Here is a tiny trained network, its code and every weight. The questions are about switching its units off for an input and a target symbol, where a switched-off unit gives its printed mean instead of its output.

import numpy as np


def w(rows, s, z=0):
    codes = np.array(rows[::2]) - 128.0
    scale = np.full(codes.shape[1], s)
    scale[-1] = z or s
    return codes * scale


def f(y):
    return y / 2 * (1 + np.tanh(0.7978845608 * (y + 0.044715 * y**3)))


def softmax(a):
    e = np.exp(a - a.max(-1, keepdims=True))
    return e / e.sum(-1, keepdims=True)


def log_softmax(a):
    a = a - a.max(-1, keepdims=True)
    return a - np.log(np.exp(a).sum(-1, keepdims=True))


def net(x, mask):
    ids = ['γδθλπσ'.index(c) for c in x.split()]
    T = len(ids)
    res = E[ids] + P[:T]
    r = res
    for j in range(2):
        rows = slice(3 * j, 3 * j + 3)
        q, k, v = (r @ M[0][rows].T for M in (Q, K, V))
        z = softmax(np.where(np.tri(T) > 0, q @ k.T / 3**0.5, -1e9)) @ v
        o = O[0][rows]
        res = res + np.where(mask[j], z, o[:, -1]) @ o[:, :-1]
    y = f(res @ A[0][:, :-1].T + A[0][:, -1])
    res = res + np.where(mask[2:26], y, B[0][:, -1]) @ B[0][:, :-1]
    return log_softmax(res[-1] @ U[:, :-1].T + U[:, -1])


Q, K, V, O, A, B = {}, {}, {}, {}, {}, {}
E = w([
[202,78,133,219,161],'γ',
[144,108,144,217,161],'δ',
[175,83,115,157,197],'θ',
[78,184,168,75,142],'λ',
[179,114,181,208,35],'π',
[249,123,178,102,120],'σ',
],0.018)
P = w([
[159,250,80,133,131],'0',
[130,183,106,137,129],'1',
[110,157,135,141,141],'2',
[100,135,157,141,155],'3',
[90,111,175,140,162],'4',
[78,89,188,138,173],'5',
[78,65,198,137,191],'6',
],0.013)
Q[0] = w([
[118,155,5,83,72],'H1',
[97,91,158,105,74],'H1',
[166,113,149,71,96],'H1',
[132,151,118,49,121],'H2',
[89,123,44,140,116],'H2',
[158,118,90,100,69],'H2',
],0.014)
K[0] = w([
[179,209,18,151,107],'H1',
[243,99,85,185,178],'H1',
[119,103,128,183,186],'H1',
[84,167,84,176,112],'H2',
[245,184,63,164,121],'H2',
[123,201,50,113,126],'H2',
],0.011)
V[0] = w([
[121,106,131,99,216],'H1',
[27,98,38,216,178],'H1',
[78,205,111,96,137],'H1',
[77,148,44,47,200],'H2',
[187,66,54,189,222],'H2',
[254,155,126,157,98],'H2',
],0.0091)
O[0] = w([
[116,218,126,168,125,131],'H1',
[162,158,3,159,125,108],'H1',
[91,78,118,198,157,81],'H1',
[130,159,151,234,163,2],'H2',
[81,183,130,136,42,234],'H2',
[131,177,147,72,114,234],'H2',
],0.012,0.0075)
A[0] = w([
[251,118,47,142,83,118],'N1',
[139,39,159,208,137,71],'N2',
[154,202,63,158,42,202],'N3',
[42,115,73,108,113,121],'N4',
[221,163,13,98,155,93],'N5',
[207,89,114,170,84,113],'N6',
[117,132,140,99,66,106],'N7',
[132,163,105,97,193,53],'N8',
[142,178,35,78,156,169],'N9',
[121,55,136,107,171,1],'N10',
[118,223,101,65,181,56],'N11',
[51,178,123,146,78,30],'N12',
[101,178,79,67,123,22],'N13',
[204,167,149,167,129,113],'N14',
[120,67,71,150,131,175],'N15',
[106,127,50,103,192,143],'N16',
[11,110,106,99,112,125],'N17',
[195,101,90,135,110,187],'N18',
[31,162,115,84,95,34],'N19',
[148,188,144,184,73,67],'N20',
[114,30,133,116,209,130],'N21',
[191,140,155,126,147,149],'N22',
[196,106,161,171,157,170],'N23',
[123,106,177,170,150,145],'N24',
],0.012,0.009)
B[0] = w([
[61,135,197,118,104,165],'N1',
[104,127,194,130,151,153],'N2',
[125,88,80,193,128,252],'N3',
[91,125,110,103,91,136],'N4',
[128,83,151,51,124,157],'N5',
[92,131,98,186,149,133],'N6',
[123,151,115,155,166,204],'N7',
[9,170,171,104,109,124],'N8',
[109,119,208,69,128,176],'N9',
[126,173,193,151,130,131],'N10',
[79,92,101,160,65,164],'N11',
[182,208,119,138,138,155],'N12',
[193,152,94,89,77,150],'N13',
[100,107,122,131,165,147],'N14',
[157,158,182,166,22,131],'N15',
[83,125,172,207,71,131],'N16',
[118,117,121,63,120,143],'N17',
[139,90,110,152,121,149],'N18',
[102,205,136,68,69,150],'N19',
[172,147,141,139,217,170],'N20',
[174,94,90,157,74,157],'N21',
[116,123,79,159,123,161],'N22',
[108,157,114,62,98,144],'N23',
[175,175,115,51,106,152],'N24',
],0.014,0.016)
U = w([
[103,192,72,89,62,2],'γ',
[67,21,141,140,100,184],'δ',
[131,180,130,146,195,189],'θ',
[148,144,200,140,103,10],'λ',
[174,88,122,43,213,253],'π',
[20,224,254,101,186,133],'σ',
],0.0072)

Each question gives the input, a string of symbols that net reads in full, and the target symbol t.
The units are the heads (3 rows each of Q, K, V and O) and the neurons (one row each of A and B). Each row of codes is followed by its name. A weight is (code - 128) times the scale printed after its matrix; where a second scale follows, it is the last column's (O, A, B and U).
mask holds one flag per unit, heads first, then neurons. A switched-off unit (its flag False) gives its mean, the last column of its rows in O or B, instead of its output. The means were averaged over made-up inputs and are rounded, as every weight is.
A unit's drop is (log p(t) with every unit on - log p(t) with that unit switched off) / (log p(t) with every unit on - log p(t) with every unit switched off).
The circuit of an input: a set's keep is (log p(t) with only the set's units on - log p(t) with every unit switched off) / (log p(t) with every unit on - log p(t) with every unit switched off). Starting from the 12 units with the biggest drops (on a tie, the unit counted first), units are removed one at a time, each time the one whose removal leaves the highest keep (on an exact tie, the one counted first), for as long as the keep stays at least 0.8.
circuit, biggest first: the units of the circuit, biggest drop first
most important unit: the unit with the biggest drop
top k neurons: the k neurons with the biggest drops, biggest first
which heads matter: for each layer, one digit per head in row order, 1 if its drop is at least 0.15 and else 0, layers parted by /
input θ σ π δ δ π π, target π: which heads matter -> 01
input δ π δ λ θ, target σ: circuit, biggest first -> (N3)
input δ σ σ λ λ π, target λ: which heads matter -> 11
input σ δ π θ δ σ, target δ: circuit, biggest first -> (N12; N20)
input π λ δ θ γ, target θ: which heads matter -> 01
input λ σ δ λ θ λ γ, target σ: which heads matter -> 11
input θ σ δ λ, target π: circuit, biggest first -> (H2; N1)
input γ δ θ, target δ: circuit, biggest first -> (H1; N11; N5; N16)
input σ δ σ γ λ λ, target λ: which heads matter -> 01
input δ σ σ, target σ: top 2 neurons -> (N3; N21)
input δ π θ σ γ, target σ: circuit, biggest first -> (H1; N3)
input δ θ π γ σ, target γ: which heads matter -> 11
input δ σ σ γ γ δ, target γ: which heads matter -> 11
input δ λ λ π π δ, target π: top 4 neurons -> (N3; N11; N1; N17)
input σ θ π γ δ σ π, target σ: top 4 neurons -> (N3; N21; N7; N13)
input γ γ γ γ, target γ: circuit, biggest first -> (H2; H1)
input δ σ λ, target π: top neuron -> (N21)
input δ π γ γ λ λ γ, target λ: which heads matter -> 11
input δ θ π, target θ: which heads matter -> 00
input π π θ δ σ θ δ, target θ: which heads matter -> 11
input δ π λ θ θ, target σ: most important unit -> H2
input δ δ θ δ θ π, target θ: which heads matter -> 10
input γ σ δ, target σ: circuit, biggest first -> (H1; N3)
input σ δ δ σ θ θ δ, target θ: circuit, biggest first -> (H2; H1; N20)
input λ π λ θ, target λ: which heads matter -> 11
input λ σ δ θ γ, target θ: top 2 neurons -> (N20; N3)
